Below are the code and all the weights of a small trained network. Each question names an input and a target symbol and asks about switching units off, where a switched-off unit gives its printed mean instead of its output.

import numpy as np


def w(rows, s, z=0):
    codes = np.array(rows[::2]) - 128.0
    scale = np.full(codes.shape[1], s)
    scale[-1] = z or s
    return codes * scale


def norm(h):
    return h / np.sqrt((h * h).mean(-1, keepdims=True) + 1e-5)


def f(y):
    return y / 2 * (1 + np.tanh(0.7978845608 * (y + 0.044715 * y**3)))


def softmax(a):
    e = np.exp(a - a.max(-1, keepdims=True))
    return e / e.sum(-1, keepdims=True)


def log_softmax(a):
    a = a - a.max(-1, keepdims=True)
    return a - np.log(np.exp(a).sum(-1, keepdims=True))


def net(x, mask):
    ids = ['αδεζξτ'.index(c) for c in x.split()]
    T = len(ids)
    res = E[ids] + P[:T]
    r = norm(res)
    for j in range(2):
        rows = slice(3 * j, 3 * j + 3)
        q, k, v = (r @ M[0][rows].T for M in (Q, K, V))
        z = softmax(np.where(np.tri(T) > 0, q @ k.T / 3**0.5, -1e9)) @ v
        o = O[0][rows]
        res = res + np.where(mask[j], z, o[:, -1]) @ o[:, :-1]
    y = f(norm(res) @ A[0][:, :-1].T + A[0][:, -1])
    res = res + np.where(mask[2:18], y, B[0][:, -1]) @ B[0][:, :-1]
    return log_softmax(norm(res)[-1] @ U[:, :-1].T + U[:, -1])


Q, K, V, O, A, B = {}, {}, {}, {}, {}, {}
E = w([
[147,127,114,75],'α',
[164,161,113,58],'δ',
[125,192,174,67],'ε',
[101,57,126,100],'ζ',
[111,224,250,118],'ξ',
[46,164,116,143],'τ',
],0.015)
P = w([
[90,150,24,46],'0',
[255,97,102,231],'1',
[111,164,115,118],'2',
[177,86,144,196],'3',
[85,144,193,30],'4',
[189,79,187,157],'5',
],0.0077)
Q[0] = w([
[99,207,90,94],'h0',
[8,142,111,138],'h0',
[163,132,106,246],'h0',
[115,71,77,163],'h1',
[150,136,53,197],'h1',
[28,210,108,68],'h1',
],0.016)
K[0] = w([
[40,57,159,173],'h0',
[1,116,113,245],'h0',
[209,143,21,135],'h0',
[152,90,83,103],'h1',
[206,124,47,118],'h1',
[84,211,78,164],'h1',
],0.016)
V[0] = w([
[171,250,42,114],'h0',
[77,149,167,212],'h0',
[71,134,87,184],'h0',
[145,220,74,131],'h1',
[202,107,159,53],'h1',
[114,143,48,113],'h1',
],0.015)
O[0] = w([
[224,197,191,159,254],'h0',
[26,188,155,179,73],'h0',
[119,191,103,236,53],'h0',
[116,137,12,129,205],'h1',
[41,81,133,75,163],'h1',
[149,72,64,126,114],'h1',
],0.011,0.0064)
A[0] = w([
[160,139,157,142,111],'n0',
[56,209,55,114,183],'n1',
[157,111,90,151,113],'n2',
[143,179,94,222,207],'n3',
[188,56,116,117,220],'n4',
[141,127,123,122,106],'n5',
[117,112,102,131,235],'n6',
[155,107,96,57,97],'n7',
[43,92,166,141,55],'n8',
[82,214,63,134,182],'n9',
[93,183,53,222,2],'n10',
[84,139,100,162,140],'n11',
[116,169,200,144,65],'n12',
[101,111,168,220,102],'n13',
[185,172,198,120,99],'n14',
[114,251,56,59,173],'n15',
],0.015,0.0021)
B[0] = w([
[116,147,98,103,151],'n0',
[182,46,114,198,203],'n1',
[127,93,178,139,136],'n2',
[150,173,12,167,212],'n3',
[99,197,198,207,229],'n4',
[123,124,122,134,134],'n5',
[111,110,171,132,135],'n6',
[80,75,56,136,239],'n7',
[206,162,186,191,143],'n8',
[169,46,114,207,208],'n9',
[95,227,34,253,210],'n10',
[102,171,124,168,148],'n11',
[213,71,185,80,184],'n12',
[125,184,49,54,156],'n13',
[59,103,43,125,238],'n14',
[103,191,214,114,254],'n15',
],0.018,0.0078)
U = w([
[44,16,132,187,19],'α',
[139,137,255,197,139],'δ',
[227,181,107,55,97],'ε',
[188,54,27,100,2],'ζ',
[154,169,77,208,243],'ξ',
[35,212,142,96,156],'τ',
],0.012,0.0039)

Each question gives the input, a string of symbols that net reads in full, and the target symbol t.
The units are the heads (3 rows each of Q, K, V and O) and the neurons (one row each of A and B). Each row of codes is followed by its name. A weight is (code - 128) times the scale printed after its matrix; where a second scale follows, it is the last column's (O, A, B and U).
mask holds one flag per unit, heads first, then neurons. A switched-off unit (its flag False) gives its mean, the last column of its rows in O or B, instead of its output. The means were averaged over made-up inputs and are rounded, as every weight is.
A unit's drop is (log p(t) with every unit on - log p(t) with that unit switched off) / (log p(t) with every unit on - log p(t) with every unit switched off).
The circuit of an input: a set's keep is (log p(t) with only the set's units on - log p(t) with every unit switched off) / (log p(t) with every unit on - log p(t) with every unit switched off). Starting from the 12 units with the biggest drops (on a tie, the unit counted first), units are removed one at a time, each time the one whose removal leaves the highest keep (on an exact tie, the one counted first), for as long as the keep stays at least 0.8.
units of the circuit, in order: the units of the circuit, biggest drop first
most important unit: the unit with the biggest drop
k most important neurons: the k neurons with the biggest drops, biggest first
heads that matter: for each layer, one digit per head in row order, 1 if its drop is at least 0.15 and else 0, layers parted by /
drop when u is switched off: that unit's drop, to one decimal
input τ ξ δ ε ε, target τ: most important unit : n15
input ζ ε ξ ξ, target ε: units of the circuit, in order : (n12; n4; n9)
input α α α, target ζ: 3 most important neurons : (n7; n15; n10)
input δ ζ δ, target α: heads that matter : 00
input ζ ζ ζ α δ, target α: heads that matter : 10
input δ ε ξ ξ, target ε: heads that matter : 00
input ζ α ε, target α: heads that matter : 11
input α ε α ε ε, target τ: heads that matter : 00
input δ ξ τ δ, target ε: 3 most important neurons : (n9; n1; n10)
input ζ ζ τ ζ ζ α, target α: 2 most important neurons : (n15; n7)
input ζ ε ε ξ τ δ, target ζ: 3 most important neurons : (n15; n7; n14)
input τ τ τ ε δ ζ, target δ: heads that matter : 01
input δ δ ε α δ, target τ: heads that matter : 00
input α ξ δ, target δ: heads that matter : 10
input α ε ζ α ζ, target α: units of the circuit, in order : (h0)
input ξ α δ, target δ: 2 most important neurons : (n15; n10)
input ζ ε ξ, target δ: 2 most important neurons : (n15; n7)
input δ α δ, target ε: 2 most important neurons : (n10; n9)
input ε ε ε ξ ε, target δ: drop when h0 is switched off : 0.6
input δ α δ ζ, target δ: drop when h1 is switched off : 0.2
input ε τ α α, target α: drop when h1 is switched off : 0.2
input ε ε α, target τ: most important neuron : (n9)
